| 135 |  50 |  48 |  76 |  66 | 145 | 124 |  74 |  88 |  24 | 101 | 165 |  82 | 105 | 113 |
|  81 |  40 |  84 | 119 | 164 |  90 | 113 | 118 |  26 |  76 |  75 |  85 | 151 |  82 |  55 |
|
| 113 | 105 |  82 | 165 | 101 |  24 |  88 |  74 | 124 | 145 |  66 |  76 |  48 |  50 | 135 |
|  55 |  82 | 151 |  85 |  75 |  76 |  26 | 118 | 113 |  90 | 164 | 119 |  84 |  40 |  81 |

|  95 | 188 | 186 | 150 |  97 | 175 | 108 | 162 | 160 |
|  96 |  85 |  81 |  99 |  96 |  88 |  92 |  82 |  98 |
|  90 | 145 | 121 | 176 |  95 | 150 |  84 |  92 | 186 |
|
| 160 | 162 | 108 | 175 |  97 | 150 | 186 | 188 |  95 |
|  98 |  82 |  92 |  88 |  96 |  99 |  81 |  85 |  96 |
| 186 |  92 |  84 | 150 |  95 | 176 | 121 | 145 |  90 |

|  95 |  46 | 120 | 135 | 173 | 172 |
|  13 |  12 |  86 |  43 | 137 | 177 |
|
| 172 | 173 | 135 | 120 |  46 |  95 |
| 177 | 137 |  43 |  86 |  12 |  13 |

| 114 |  90 |  70 |  60 | 101 |
|  81 | 128 |  70 | 188 | 106 |
|  23 |  90 |  70 | 121 | 112 |
|  58 |  99 |  70 |  65 |  82 |
| 132 |  95 |  70 |  88 | 111 |
|  41 | 140 |  70 |  99 |  48 |
| 145 | 108 |  70 | 107 | 102 |
|  35 |  94 |  70 |  83 |  90 |
|  61 | 144 |  70 | 111 |  50 |
|
| 101 |  60 |  70 |  90 | 114 |
| 106 | 188 |  70 | 128 |  81 |
| 112 | 121 |  70 |  90 |  23 |
|  82 |  65 |  70 |  99 |  58 |
| 111 |  88 |  70 |  95 | 132 |
|  48 |  99 |  70 | 140 |  41 |
| 102 | 107 |  70 | 108 | 145 |
|  90 |  83 |  70 |  94 |  35 |
|  50 | 111 |  70 | 144 |  61 |

|  85 |  83 |  83 |  74 |  81 |  65 |  69 |  74 |  77 |  67 |  73 |
| 118 | 115 | 114 |  99 | 111 |  92 | 106 | 102 | 105 | 103 | 100 |
| 176 | 133 | 162 |  91 | 156 | 125 | 162 | 145 | 146 |  86 | 139 |
| 125 |  81 | 118 |  61 | 111 |  88 |  91 | 103 | 108 |  19 | 103 |
|
|  73 |  67 |  77 |  74 |  69 |  65 |  81 |  74 |  83 |  83 |  85 |
| 100 | 103 | 105 | 102 | 106 |  92 | 111 |  99 | 114 | 115 | 118 |
| 139 |  86 | 146 | 145 | 162 | 125 | 156 |  91 | 162 | 133 | 176 |
| 103 |  19 | 108 | 103 |  91 |  88 | 111 |  61 | 118 |  81 | 125 |

|  98 |  72 |  73 |  35 |  78 | 113 |  77 |  82 |
| 149 |  83 |  79 |  94 | 122 | 140 |  78 |  78 |
| 115 | 131 | 131 | 161 | 141 | 105 | 131 | 122 |
| 149 |  78 |  72 |  87 | 126 | 148 |  74 |  69 |
|  55 |  85 | 110 |  67 |  73 |  58 | 116 | 117 |
|  91 |  79 |  76 |  39 |  71 |  96 |  73 |  85 |
| 101 |  64 |  63 |  53 |  77 | 127 |  70 |  72 |
| 145 |  93 |  91 | 107 | 139 | 128 |  86 |  82 |
|
|  82 |  77 | 113 |  78 |  35 |  73 |  72 |  98 |
|  78 |  78 | 140 | 122 |  94 |  79 |  83 | 149 |
| 122 | 131 | 105 | 141 | 161 | 131 | 131 | 115 |
|  69 |  74 | 148 | 126 |  87 |  72 |  78 | 149 |
| 117 | 116 |  58 |  73 |  67 | 110 |  85 |  55 |
|  85 |  73 |  96 |  71 |  39 |  76 |  79 |  91 |
|  72 |  70 | 127 |  77 |  53 |  63 |  64 | 101 |
|  82 |  86 | 128 | 139 | 107 |  91 |  93 | 145 |

| 144 |  68 |  51 |  59 |
|  53 | 125 | 142 | 145 |
|  29 |  71 |  77 | 170 |
| 137 | 155 | 165 |  65 |
|  22 |  86 |  98 | 176 |
| 114 |  57 |  44 |  88 |
|  21 |  86 |  99 | 179 |
| 176 | 107 |  92 |  25 |
| 120 | 156 | 167 |  80 |
|  79 | 141 | 157 | 117 |
|
|  59 |  51 |  68 | 144 |
| 145 | 142 | 125 |  53 |
| 170 |  77 |  71 |  29 |
|  65 | 165 | 155 | 137 |
| 176 |  98 |  86 |  22 |
|  88 |  44 |  57 | 114 |
| 179 |  99 |  86 |  21 |
|  25 |  92 | 107 | 176 |
|  80 | 167 | 156 | 120 |
| 117 | 157 | 141 |  79 |

| 154 |  96 |  36 | 109 | 162 | 108 |
| 101 |  43 | 112 | 128 |  42 |  42 |
|  72 |  46 |  39 |  92 | 153 |  75 |
|
| 108 | 162 | 109 |  36 |  96 | 154 |
|  42 |  42 | 128 | 112 |  43 | 101 |
|  75 | 153 |  92 |  39 |  46 |  72 |
